Here is a tiny trained network, its code and every weight. The questions are about switching its units off for an input and a target symbol, where a switched-off unit gives its printed mean instead of its output.

import numpy as np


def w(rows, s, z=0):
    codes = np.array(rows[::2]) - 128.0
    scale = np.full(codes.shape[1], s)
    scale[-1] = z or s
    return codes * scale


def norm(h):
    return h / np.sqrt((h * h).mean(-1, keepdims=True) + 1e-5)


def f(y):
    return np.maximum(y, 0)


def softmax(a):
    e = np.exp(a - a.max(-1, keepdims=True))
    return e / e.sum(-1, keepdims=True)


def log_softmax(a):
    a = a - a.max(-1, keepdims=True)
    return a - np.log(np.exp(a).sum(-1, keepdims=True))


def net(x, mask):
    ids = ['αβγδεζθλμπτφω'.index(c) for c in x.split()]
    T = len(ids)
    res = E[ids] + P[:T]
    u = 0
    for l in range(2):
        q, k, v = (norm(res) @ M[l].T for M in (Q, K, V))
        z = softmax(np.where(np.tri(T) > 0, q @ k.T / 4**0.5, -1e9)) @ v
        res = res + np.where(mask[u], z, O[l][:, -1]) @ O[l][:, :-1]
        u += 1
        y = f(norm(res) @ A[l][:, :-1].T + A[l][:, -1])
        res = res + np.where(mask[u : u + 16], y, B[l][:, -1]) @ B[l][:, :-1]
        u += 16
    return log_softmax(norm(res)[-1] @ U[:, :-1].T + U[:, -1])


Q, K, V, O, A, B = {}, {}, {}, {}, {}, {}
E = w([
[93,112,39,138,137],'α',
[142,94,202,83,111],'β',
[202,126,156,115,107],'γ',
[141,130,81,24,30],'δ',
[206,89,145,118,168],'ε',
[109,173,137,162,97],'ζ',
[198,128,130,168,111],'θ',
[195,146,133,103,139],'λ',
[2,157,76,127,105],'μ',
[105,80,77,45,81],'π',
[203,130,154,112,114],'τ',
[114,133,133,100,219],'φ',
[108,74,162,178,132],'ω',
],0.02)
P = w([
[123,92,2,198,73],'0',
[156,106,41,175,104],'1',
[139,136,60,173,116],'2',
[122,142,95,179,120],'3',
[116,158,117,176,142],'4',
[110,170,137,175,149],'5',
[115,184,144,181,158],'6',
[112,191,156,184,171],'7',
[123,197,178,189,171],'8',
[118,209,184,194,189],'9',
[127,221,203,200,192],'10',
[130,233,212,197,208],'11',
[132,224,232,215,197],'12',
],0.0045)
Q[0] = w([
[147,142,31,73,77],'0.h1',
[111,142,8,34,31],'0.h1',
[144,150,202,223,212],'0.h1',
[121,87,20,132,94],'0.h1',
],0.015)
K[0] = w([
[105,64,58,110,83],'0.h1',
[96,66,5,69,81],'0.h1',
[143,169,251,157,159],'0.h1',
[136,127,83,72,54],'0.h1',
],0.014)
V[0] = w([
[178,191,132,202,146],'0.h1',
[57,45,56,161,191],'0.h1',
[96,77,170,115,83],'0.h1',
[176,124,2,177,92],'0.h1',
],0.0059)
O[0] = w([
[158,207,107,34,193,137],'0.h1',
[61,109,157,209,253,5],'0.h1',
[184,94,99,163,101,188],'0.h1',
[31,22,17,12,147,11],'0.h1',
],0.0044,0.0029)
A[0] = w([
[93,117,185,135,135,130],'0.n1',
[148,136,144,52,150,108],'0.n2',
[254,130,32,139,144,53],'0.n3',
[245,61,110,134,118,133],'0.n4',
[220,123,96,215,131,176],'0.n5',
[87,53,119,99,115,2],'0.n6',
[181,187,60,210,36,72],'0.n7',
[159,107,116,109,219,83],'0.n8',
[114,87,154,102,107,134],'0.n9',
[114,110,98,89,120,67],'0.n10',
[51,67,130,91,129,68],'0.n11',
[82,44,113,241,137,58],'0.n12',
[49,148,142,89,139,31],'0.n13',
[202,77,82,224,129,87],'0.n14',
[39,188,102,189,84,79],'0.n15',
[177,137,81,197,112,86],'0.n16',
],0.013,0.0043)
B[0] = w([
[127,102,170,116,77,184],'0.n1',
[126,106,176,129,149,180],'0.n2',
[215,112,57,151,45,201],'0.n3',
[41,115,137,192,112,255],'0.n4',
[113,97,177,196,52,240],'0.n5',
[152,177,160,182,101,144],'0.n6',
[245,225,145,54,200,233],'0.n7',
[84,195,172,181,167,155],'0.n8',
[137,103,176,163,92,173],'0.n9',
[146,141,115,159,91,142],'0.n10',
[197,115,99,172,97,152],'0.n11',
[163,62,130,88,254,181],'0.n12',
[99,120,89,147,82,138],'0.n13',
[171,149,74,140,210,188],'0.n14',
[92,87,60,239,126,193],'0.n15',
[173,140,167,145,116,175],'0.n16',
],0.022,0.0078)
Q[1] = w([
[110,138,251,181,158],'1.h1',
[156,107,159,97,132],'1.h1',
[209,104,145,92,139],'1.h1',
[86,230,94,98,28],'1.h1',
],0.019)
K[1] = w([
[189,173,253,134,139],'1.h1',
[154,125,153,187,127],'1.h1',
[150,168,124,195,133],'1.h1',
[68,189,81,27,34],'1.h1',
],0.018)
V[1] = w([
[209,6,98,66,42],'1.h1',
[118,150,117,143,15],'1.h1',
[110,40,208,75,154],'1.h1',
[120,112,91,249,176],'1.h1',
],0.014)
O[1] = w([
[150,2,53,104,197,114],'1.h1',
[224,95,133,72,122,149],'1.h1',
[142,139,64,200,176,117],'1.h1',
[119,198,148,91,195,254],'1.h1',
],0.015,0.0087)
A[1] = w([
[1,100,213,49,130,13],'1.n1',
[155,142,38,115,82,43],'1.n2',
[54,88,108,213,94,30],'1.n3',
[160,171,46,171,30,88],'1.n4',
[106,61,149,105,31,105],'1.n5',
[92,70,42,128,136,19],'1.n6',
[101,24,142,104,171,216],'1.n7',
[187,179,115,23,126,109],'1.n8',
[79,96,221,129,230,138],'1.n9',
[119,105,101,79,122,75],'1.n10',
[94,148,6,112,132,20],'1.n11',
[107,181,131,77,42,171],'1.n12',
[170,190,169,134,149,218],'1.n13',
[111,195,111,98,229,159],'1.n14',
[123,91,45,20,74,151],'1.n15',
[102,132,83,140,106,7],'1.n16',
],0.014,0.0019)
B[1] = w([
[164,185,80,142,232,161],'1.n1',
[118,136,212,141,153,150],'1.n2',
[124,70,98,176,154,190],'1.n3',
[115,233,63,116,142,205],'1.n4',
[165,109,83,120,24,213],'1.n5',
[74,197,178,155,145,144],'1.n6',
[138,211,148,140,82,187],'1.n7',
[152,87,64,99,135,184],'1.n8',
[141,98,211,22,119,230],'1.n9',
[107,139,126,119,174,133],'1.n10',
[112,90,36,99,119,139],'1.n11',
[78,120,86,92,168,169],'1.n12',
[124,72,93,164,94,254],'1.n13',
[118,102,154,127,18,206],'1.n14',
[27,90,145,130,253,148],'1.n15',
[139,125,129,171,143,131],'1.n16',
],0.026,0.0084)
U = w([
[70,108,82,194,162,234],'α',
[254,221,139,153,165,56],'β',
[155,175,143,34,126,108],'γ',
[127,32,159,209,65,42],'δ',
[129,150,127,120,115,32],'ε',
[86,177,76,79,61,140],'ζ',
[59,128,112,75,74,148],'θ',
[114,101,68,69,155,251],'λ',
[138,148,145,109,107,29],'μ',
[169,129,181,173,237,246],'π',
[157,114,88,130,141,132],'τ',
[62,239,171,132,107,143],'φ',
[130,159,129,212,128,53],'ω',
],0.0099,0.0033)

Each question gives the input, a string of symbols that net reads in full, and the target symbol t.
The units are the heads (4 rows each of Q, K, V and O) and the neurons (one row each of A and B). Each row of codes is followed by its name. A weight is (code - 128) times the scale printed after its matrix; where a second scale follows, it is the last column's (O, A, B and U).
mask holds one flag per unit, layer by layer, with each layer's heads first. A switched-off unit (its flag False) gives its mean, the last column of its rows in O or B, instead of its output. The means were averaged over made-up inputs and are rounded, as every weight is.
A unit's drop is (log p(t) with every unit on - log p(t) with that unit switched off) / (log p(t) with every unit on - log p(t) with every unit switched off).
The circuit of an input: a set's keep is (log p(t) with only the set's units on - log p(t) with every unit switched off) / (log p(t) with every unit on - log p(t) with every unit switched off). Starting from the 12 units with the biggest drops (on a tie, the unit counted first), units are removed one at a time, each time the one whose removal leaves the highest keep (on an exact tie, the one counted first), for as long as the keep stays at least 0.8.
units of the circuit, in order: the units of the circuit, biggest drop first
unit that matters most: the unit with the biggest drop
k most important neurons: the k neurons with the biggest drops, biggest first
k most important neurons of layer l: the k neurons of layer l with the biggest drops, biggest first
drop when u is switched off: that unit's drop, to one decimal
input β δ ζ φ ζ φ φ ω λ, target φ: units of the circuit, in order : 1.h1
input ζ ω τ φ φ τ, target φ: 3 most important neurons of layer 0 : 0.n4, 0.n15, 0.n8
input β β φ β, target φ: units of the circuit, in order : 1.h1, 0.n4, 0.n8
input β φ β β β β β π, target β: 2 most important neurons of layer 0 : 0.n6, 0.n4
input ζ β ζ φ ζ γ β, target γ: units of the circuit, in order : 0.n3, 1.n9
input α γ π φ θ φ ζ β φ δ, target λ: 2 most important neurons : 0.n5, 1.n15
input γ γ δ τ β λ α δ β ω λ β, target π: 4 most important neurons of layer 0 : 0.n3, 0.n5, 0.n14, 0.n7
input β β ω τ ω π β α, target π: units of the circuit, in order : 0.n12, 1.n5
input β ζ β, target γ: 3 most important neurons of layer 0 : 0.n15, 0.n7, 0.n5
input β ζ ε φ, target φ: 2 most important neurons : 0.n4, 0.n15
input ζ τ ζ β β τ β φ τ λ β, target φ: 4 most important neurons : 0.n3, 0.n7, 0.n4, 0.n14
input ζ ζ ζ τ, target ζ: 2 most important neurons : 0.n3, 0.n15
input θ β ω ε ζ φ β φ, target δ: 3 most important neurons : 0.n8, 0.n5, 0.n12
input ζ ω φ ζ δ φ β φ, target δ: 4 most important neurons of layer 0 : 0.n8, 0.n5, 0.n15, 0.n12
input β τ β ω φ α π α ω λ ω ε, target α: unit that matters most : 0.n3
input φ β δ β ζ φ δ β ω φ β, target π: 4 most important neurons of layer 0 : 0.n3, 0.n5, 0.n7, 0.n14
input β β β τ τ λ π β α, target π: 2 most important neurons of layer 1 : 1.n5, 1.n9
input φ λ ζ β θ τ β β ω, target π: 3 most important neurons : 0.n12, 1.n5, 0.n5
input ζ β β β ζ, target β: 2 most important neurons : 0.n7, 1.n5
input γ ω ζ β β ε φ ζ φ ζ α, target α: unit that matters most : 0.h1
input μ β ζ μ τ ζ ζ τ ζ λ β φ, target φ: 2 most important neurons : 0.n4, 0.n14
input β β β ω π, target β: 2 most important neurons of layer 0 : 0.n6, 0.n10
input μ τ ε β β ω ε, target α: 2 most important neurons of layer 0 : 0.n4, 0.n7
input β ζ φ α, target θ: 3 most important neurons of layer 0 : 0.n12, 0.n5, 0.n4
input β π ζ, target β: 2 most important neurons of layer 1 : 1.n5, 1.n3
input β ω φ β τ π ω β λ π μ, target α: drop when 0.h1 is switched off : 0.1
input β ω λ λ μ, target α: unit that matters most : 0.n15
